Here is a tiny trained network, its code and every weight. The questions are about switching its units off for an input and a class, where a switched-off unit gives its printed mean instead of its output.

import numpy as np


def w(rows, s, z=0):
    codes = np.array(rows[::2]) - 128.0
    scale = np.full(codes.shape[1], s)
    scale[-1] = z or s
    return codes * scale


def norm(h):
    return h / np.sqrt((h * h).mean(-1, keepdims=True) + 1e-5)


def f(y):
    return np.maximum(y, 0)


def log_softmax(a):
    a = a - a.max(-1, keepdims=True)
    return a - np.log(np.exp(a).sum(-1, keepdims=True))


def net(x, mask):
    res = np.array(x, float).reshape(1, 4) / 4 @ E
    u = 0
    for l in range(4):
        y = f(norm(res) @ A[l][:, :-1].T + A[l][:, -1])
        res = res + np.where(mask[u : u + 6], y, B[l][:, -1]) @ B[l][:, :-1]
        u += 6
    return log_softmax(norm(res)[-1] @ U[:, :-1].T + U[:, -1])


A, B = {}, {}
E = w([
[83,142,179,125,168,134,173,132,140],'x0',
[125,69,164,204,230,126,23,150,89],'x1',
[84,138,156,214,69,10,162,56,119],'x2',
[97,186,117,21,178,117,84,1,108],'x3',
],0.0077)
A[0] = w([
[218,149,79,137,70,91,69,144,103,3],'L0N0',
[254,187,137,122,144,155,125,151,119,53],'L0N1',
[106,191,182,46,54,151,153,101,135,197],'L0N2',
[97,125,95,162,88,123,149,230,148,52],'L0N3',
[94,175,244,131,164,149,181,177,159,40],'L0N4',
[129,142,194,68,176,84,164,157,137,114],'L0N5',
],0.0087,0.0048)
B[0] = w([
[114,226,41,201,176,113,81,110,184,156],'L0N0',
[96,98,71,131,119,57,110,130,114,162],'L0N1',
[146,82,169,128,152,139,86,103,149,255],'L0N2',
[195,130,164,116,125,172,121,111,41,194],'L0N3',
[149,255,80,217,157,156,82,139,151,171],'L0N4',
[181,134,122,141,155,125,134,152,163,165],'L0N5',
],0.0094,0.0075)
A[1] = w([
[128,86,165,168,55,46,159,124,107,12],'L1N0',
[163,122,133,42,188,202,129,180,122,70],'L1N1',
[22,54,105,145,142,137,67,140,135,5],'L1N2',
[155,42,186,182,254,161,150,123,30,145],'L1N3',
[100,181,76,83,8,149,148,134,232,199],'L1N4',
[88,62,107,97,106,248,166,223,118,175],'L1N5',
],0.0062,0.0023)
B[1] = w([
[1,80,147,119,166,37,153,135,83,181],'L1N0',
[40,104,129,146,142,66,181,116,164,232],'L1N1',
[69,102,166,144,178,182,49,75,204,153],'L1N2',
[144,92,147,117,62,128,129,32,95,255],'L1N3',
[188,88,189,199,194,88,59,203,231,194],'L1N4',
[133,87,82,98,166,26,229,124,111,208],'L1N5',
],0.0074,0.0049)
A[2] = w([
[181,124,157,75,13,99,206,163,210,23],'L2N0',
[109,71,102,190,16,220,172,229,62,65],'L2N1',
[116,254,167,100,179,156,150,93,125,125],'L2N2',
[113,136,44,105,242,188,150,175,120,88],'L2N3',
[110,90,162,166,152,89,70,118,38,30],'L2N4',
[126,134,52,198,155,147,82,94,151,255],'L2N5',
],0.0075,0.00087)
B[2] = w([
[155,76,202,162,197,227,126,83,91,188],'L2N0',
[154,204,139,127,48,108,178,80,2,218],'L2N1',
[153,182,63,208,56,175,54,141,100,199],'L2N2',
[177,104,68,144,94,11,141,186,175,207],'L2N3',
[126,99,146,88,157,183,207,137,171,254],'L2N4',
[222,213,143,122,56,176,163,165,237,234],'L2N5',
],0.0088,0.0053)
A[3] = w([
[165,129,177,146,109,144,120,155,166,212],'L3N0',
[127,158,100,65,132,123,123,58,154,164],'L3N1',
[83,155,90,53,72,147,53,102,101,96],'L3N2',
[13,232,174,212,103,109,171,115,176,254],'L3N3',
[84,91,124,107,93,1,191,139,147,99],'L3N4',
[173,36,171,82,85,176,200,101,152,230],'L3N5',
],0.0086,0.0018)
B[3] = w([
[188,127,125,114,146,199,44,112,113,217],'L3N0',
[135,106,97,193,53,107,189,187,22,228],'L3N1',
[150,140,214,197,145,122,210,169,63,169],'L3N2',
[180,120,61,67,157,115,121,174,150,244],'L3N3',
[77,108,60,57,122,96,78,152,141,202],'L3N4',
[6,164,130,132,129,133,106,70,152,255],'L3N5',
],0.011,0.0064)
U = w([
[154,125,156,152,81,117,173,122,5,148],'0',
[210,176,105,154,134,118,94,153,164,167],'1',
[95,63,94,72,143,50,140,164,166,169],'2',
[113,69,227,141,171,195,100,68,173,140],'3',
[87,177,140,113,77,163,102,125,146,143],'4',
[88,177,217,74,134,127,132,197,132,2],'5',
],0.014,0.0047)

Each question gives the input, the list of numbers given to net, and the class t.
The units are the neurons (one row each of A and B). Each row of codes is followed by its name. A weight is (code - 128) times the scale printed after its matrix; where a second scale follows, it is the last column's (A, B and U).
mask holds one flag per neuron, layer by layer. A switched-off neuron (its flag False) gives its mean, the last column of its row in B, instead of its output. The means were averaged over made-up inputs and are rounded, as every weight is.
A unit's drop is (log p(t) with every unit on - log p(t) with that unit switched off) / (log p(t) with every unit on - log p(t) with every unit switched off).
The circuit of an input: a set's keep is (log p(t) with only the set's units on - log p(t) with every unit switched off) / (log p(t) with every unit on - log p(t) with every unit switched off). Starting from the 12 units with the biggest drops (on a tie, the unit counted first), units are removed one at a time, each time the one whose removal leaves the highest keep (on an exact tie, the one counted first), for as long as the keep stays at least 0.8.
circuit, biggest first: the units of the circuit, biggest drop first
most important unit: the unit with the biggest drop
top k neurons: the k neurons with the biggest drops, biggest first
k most important neurons of layer l: the k neurons of layer l with the biggest drops, biggest first
input [7,-2,6,-4], class 1: circuit, biggest first => (L0N4 L3N3)
input [7,-4,5,-5], class 1: circuit, biggest first => (L0N4 L3N3)
input [0,-3,1,4], class 0: circuit, biggest first => (L3N1)
input [4,3,0,4], class 0: top 2 neurons => (L1N3 L0N0)
input [8,-5,-7,-1], class 1: 2 most important neurons of layer 0 => (L0N4 L0N5)
input [-4,-7,-1,-5], class 3: top 2 neurons => (L2N0 L1N4)
input [6,0,7,5], class 2: top 4 neurons => (L3N3 L0N3 L0N0 L0N4)
input [-5,5,5,6], class 0: top 4 neurons => (L3N1 L0N2 L0N4 L1N4)
input [1,-8,-7,6], class 3: circuit, biggest first => (L0N2 L3N3)
input [7,-1,7,5], class 1: circuit, biggest first => (L2N2 L3N3)
input [-6,3,-7,6], class 2: top 2 neurons => (L2N3 L0N4)
input [-5,-6,-7,-1], class 2: top 2 neurons => (L1N5 L0N4)
input [1,-7,-5,-2], class 3: top 2 neurons => (L2N0 L0N2)
input [-4,-3,3,2], class 1: top 2 neurons => (L0N0 L0N3)
input [-5,-6,-2,-4], class 3: circuit, biggest first => (L2N0)
input [1,5,-1,-7], class 0: top 2 neurons => (L2N1 L0N2)
input [1,-5,-4,4], class 3: top 3 neurons => (L0N4 L0N3 L2N1)
input [5,-4,-4,4], class 1: 2 most important neurons of layer 0 => (L0N3 L0N5)
input [-3,1,8,-5], class 2: top 2 neurons => (L1N0 L3N4)
input [-8,-2,5,1], class 1: most important unit => L0N0
input [-7,-8,-6,-2], class 3: top 2 neurons => (L2N0 L0N4)
input [-3,7,-3,-6], class 3: 3 most important neurons of layer 2 => (L2N4 L2N2 L2N3)
input [8,-5,7,-1], class 1: 2 most important neurons of layer 0 => (L0N4 L0N1)
